Below is a small trained network, with its code and all its weights. Each question gives an input and a class and asks what happens when units are switched off, that is, made to give their printed mean instead of their output.

import numpy as np


def w(rows, s, z=0):
    codes = np.array(rows[::2]) - 128.0
    scale = np.full(codes.shape[1], s)
    scale[-1] = z or s
    return codes * scale


def f(y):
    return np.maximum(y, 0)


def log_softmax(a):
    a = a - a.max(-1, keepdims=True)
    return a - np.log(np.exp(a).sum(-1, keepdims=True))


def net(x, mask):
    res = np.array(x, float).reshape(1, 7) / 4 @ E
    y = f(res @ A[0][:, :-1].T + A[0][:, -1])
    res = res + np.where(mask, y, B[0][:, -1]) @ B[0][:, :-1]
    return log_softmax(res[-1] @ U[:, :-1].T + U[:, -1])


A, B = {}, {}
E = w([
[91,78,221,60,16,59,90,131,95,68,26,88],'x0',
[153,87,44,4,64,174,151,191,175,81,176,149],'x1',
[74,37,132,209,117,85,46,79,215,99,182,223],'x2',
[18,194,168,182,107,243,105,222,192,108,122,68],'x3',
[124,25,123,89,252,129,178,116,210,150,6,84],'x4',
[59,194,20,151,139,48,207,56,158,11,75,99],'x5',
[53,138,177,52,113,58,196,84,174,212,254,53],'x6',
],0.007)
A[0] = w([
[212,112,85,184,139,186,58,171,65,28,1,195,68],'neuron 0',
[108,101,186,97,70,92,110,113,120,97,72,90,65],'neuron 1',
[176,168,59,166,199,164,154,140,159,169,211,132,85],'neuron 2',
[148,91,64,42,89,172,159,191,178,78,149,128,113],'neuron 3',
[88,168,57,151,124,66,208,62,167,46,82,103,43],'neuron 4',
[102,138,180,221,187,90,103,82,93,174,81,106,80],'neuron 5',
[116,176,181,198,156,103,103,94,86,148,121,117,130],'neuron 6',
[77,131,186,66,103,69,178,89,173,186,183,73,78],'neuron 7',
[219,73,91,104,173,38,138,67,79,141,111,167,78],'neuron 8',
[197,129,108,123,97,68,129,87,46,143,168,166,111],'neuron 9',
[176,64,184,112,148,155,94,161,109,190,145,142,2],'neuron 10',
[119,55,72,96,80,140,102,139,212,84,171,172,126],'neuron 11',
[179,229,134,62,138,162,228,184,16,164,71,39,72],'neuron 12',
[182,91,214,126,90,173,76,168,95,223,164,154,85],'neuron 13',
[153,156,63,176,207,170,166,104,161,177,166,144,49],'neuron 14',
[61,68,162,193,130,81,57,91,214,102,156,203,86],'neuron 15',
[133,16,121,103,252,121,181,111,229,137,30,64,76],'neuron 16',
[89,201,77,150,84,85,145,108,91,57,157,143,121],'neuron 17',
[98,80,181,99,36,73,95,129,99,79,93,102,73],'neuron 18',
[123,104,202,77,73,92,110,132,110,80,57,87,81],'neuron 19',
[93,134,187,204,173,102,115,83,112,153,105,123,107],'neuron 20',
[34,193,159,178,125,205,97,213,188,103,116,85,74],'neuron 21',
],0.0076,0.0052)
B[0] = w([
[47,110,146,96,192,111,145,53,121,202,255,89,247],'neuron 0',
[90,117,125,166,144,133,165,171,111,132,126,201,179],'neuron 1',
[73,114,153,171,136,146,172,177,85,93,114,203,198],'neuron 2',
[153,179,97,62,98,105,164,136,68,186,93,117,194],'neuron 3',
[109,152,133,84,222,104,76,178,201,115,66,110,206],'neuron 4',
[151,172,95,50,100,124,162,137,74,167,97,129,193],'neuron 5',
[150,163,108,67,82,131,136,138,95,158,115,115,187],'neuron 6',
[64,112,137,120,178,135,136,71,130,168,218,125,206],'neuron 7',
[124,81,201,114,77,187,179,89,190,85,81,115,203],'neuron 8',
[121,97,196,119,68,175,136,90,154,58,113,109,189],'neuron 9',
[112,163,119,94,192,111,86,156,189,98,75,115,169],'neuron 10',
[173,156,93,115,100,102,143,129,84,207,86,102,183],'neuron 11',
[212,74,72,229,125,53,114,101,161,170,132,109,232],'neuron 12',
[110,175,120,105,191,106,40,180,181,64,75,98,204],'neuron 13',
[83,105,131,157,143,155,170,180,104,119,98,203,186],'neuron 14',
[216,89,58,189,121,79,130,121,152,195,120,106,203],'neuron 15',
[143,183,146,161,49,154,33,141,77,36,205,111,235],'neuron 16',
[133,179,138,120,153,125,37,159,137,65,122,93,198],'neuron 17',
[109,126,130,192,160,152,170,172,105,105,125,201,191],'neuron 18',
[99,117,104,178,156,153,169,183,102,124,120,192,193],'neuron 19',
[143,159,93,71,96,125,153,140,89,172,103,114,184],'neuron 20',
[143,41,201,97,55,193,183,49,184,75,86,98,213],'neuron 21',
],0.0083,0.013)
U = w([
[121,159,126,82,231,108,60,170,212,93,51,103,80],'0',
[95,109,128,197,154,148,205,182,80,111,105,241,93],'1',
[141,64,194,103,55,175,190,59,196,87,78,98,82],'2',
[66,116,133,97,197,115,151,60,114,183,253,93,146],'3',
[232,89,63,230,118,68,120,111,156,179,114,100,129],'4',
[165,184,91,22,76,123,167,143,35,178,76,114,117],'5',
[149,185,149,166,49,147,23,145,74,46,203,114,254],'6',
],0.011,0.0053)

Each question gives the input, the list of numbers given to net, and the class t.
The units are the neurons (one row each of A and B). Each row of codes is followed by its name. A weight is (code - 128) times the scale printed after its matrix; where a second scale follows, it is the last column's (A, B and U).
mask holds one flag per neuron, in row order. A switched-off neuron (its flag False) gives its mean, the last column of its row in B, instead of its output. The means were averaged over made-up inputs and are rounded, as every weight is.
A unit's drop is (log p(t) with every unit on - log p(t) with that unit switched off) / (log p(t) with every unit on - log p(t) with every unit switched off).
The circuit of an input: a set's keep is (log p(t) with only the set's units on - log p(t) with every unit switched off) / (log p(t) with every unit on - log p(t) with every unit switched off). Starting from the 12 units with the biggest drops (on a tie, the unit counted first), units are removed one at a time, each time the one whose removal leaves the highest keep (on an exact tie, the one counted first), for as long as the keep stays at least 0.8.
circuit, biggest first: the units of the circuit, biggest drop first
unit that matters most: the unit with the biggest drop
k most important neurons: the k neurons with the biggest drops, biggest first
drop when u is switched off: that unit's drop, to one decimal
input [1,-8,-2,-7,7,-2,-1], class 5: circuit, biggest first => [neuron 5]
input [6,4,-5,-1,-1,2,-2], class 1: circuit, biggest first => [neuron 19; neuron 18]
input [8,7,-8,-2,-2,-2,-7], class 1: circuit, biggest first => [neuron 19; neuron 18]
input [1,-3,-5,3,-4,-1,3], class 4: 3 most important neurons => [neuron 12; neuron 16; neuron 0]
input [2,-8,-7,4,7,-1,-4], class 5: 2 most important neurons => [neuron 5; neuron 20]
input [-7,-4,7,-2,-2,-4,-1], class 1: 3 most important neurons => [neuron 2; neuron 14; neuron 12]
input [0,6,-6,7,-3,7,-3], class 0: 3 most important neurons => [neuron 4; neuron 17; neuron 8]
input [-8,5,3,1,0,6,5], class 1: 2 most important neurons => [neuron 2; neuron 14]
input [-4,4,8,-1,-8,-2,-1], class 4: 3 most important neurons => [neuron 15; neuron 16; neuron 11]
input [7,6,-4,-1,-1,7,-4], class 0: 2 most important neurons => [neuron 4; neuron 17]
input [5,5,2,4,1,-3,-4], class 1: circuit, biggest first => [neuron 18; neuron 19]
input [4,-4,6,5,-1,0,-3], class 4: 2 most important neurons => [neuron 15; neuron 8]
input [3,-7,4,-7,-6,-2,3], class 2: 3 most important neurons => [neuron 9; neuron 8; neuron 16]
input [-8,-7,6,2,-8,-6,8], class 1: unit that matters most => neuron 2
input [6,-7,8,-2,-4,7,-8], class 3: 2 most important neurons => [neuron 0; neuron 12]
input [2,1,3,5,2,6,4], class 0: 4 most important neurons => [neuron 4; neuron 0; neuron 8; neuron 9]
input [-2,8,-8,-7,2,3,4], class 4: 2 most important neurons => [neuron 12; neuron 21]
input [-5,-1,-7,-8,-2,-2,-1], class 2: 2 most important neurons => [neuron 8; neuron 9]
input [-3,5,5,-4,-2,-5,-3], class 0: 3 most important neurons => [neuron 13; neuron 12; neuron 10]
input [0,-3,4,-8,2,3,7], class 2: circuit, biggest first => [neuron 8]
input [1,6,-1,7,8,5,-7], class 6: drop when neuron 8 is switched off => 0.2
input [-8,5,-3,2,-6,-3,1], class 1: drop when neuron 2 is switched off => 0.3
input [-1,-7,-3,-8,2,-6,2], class 2: drop when neuron 4 is switched off => 0.1
input [5,-1,-2,-8,-4,2,1], class 2: drop when neuron 9 is switched off => 0.4
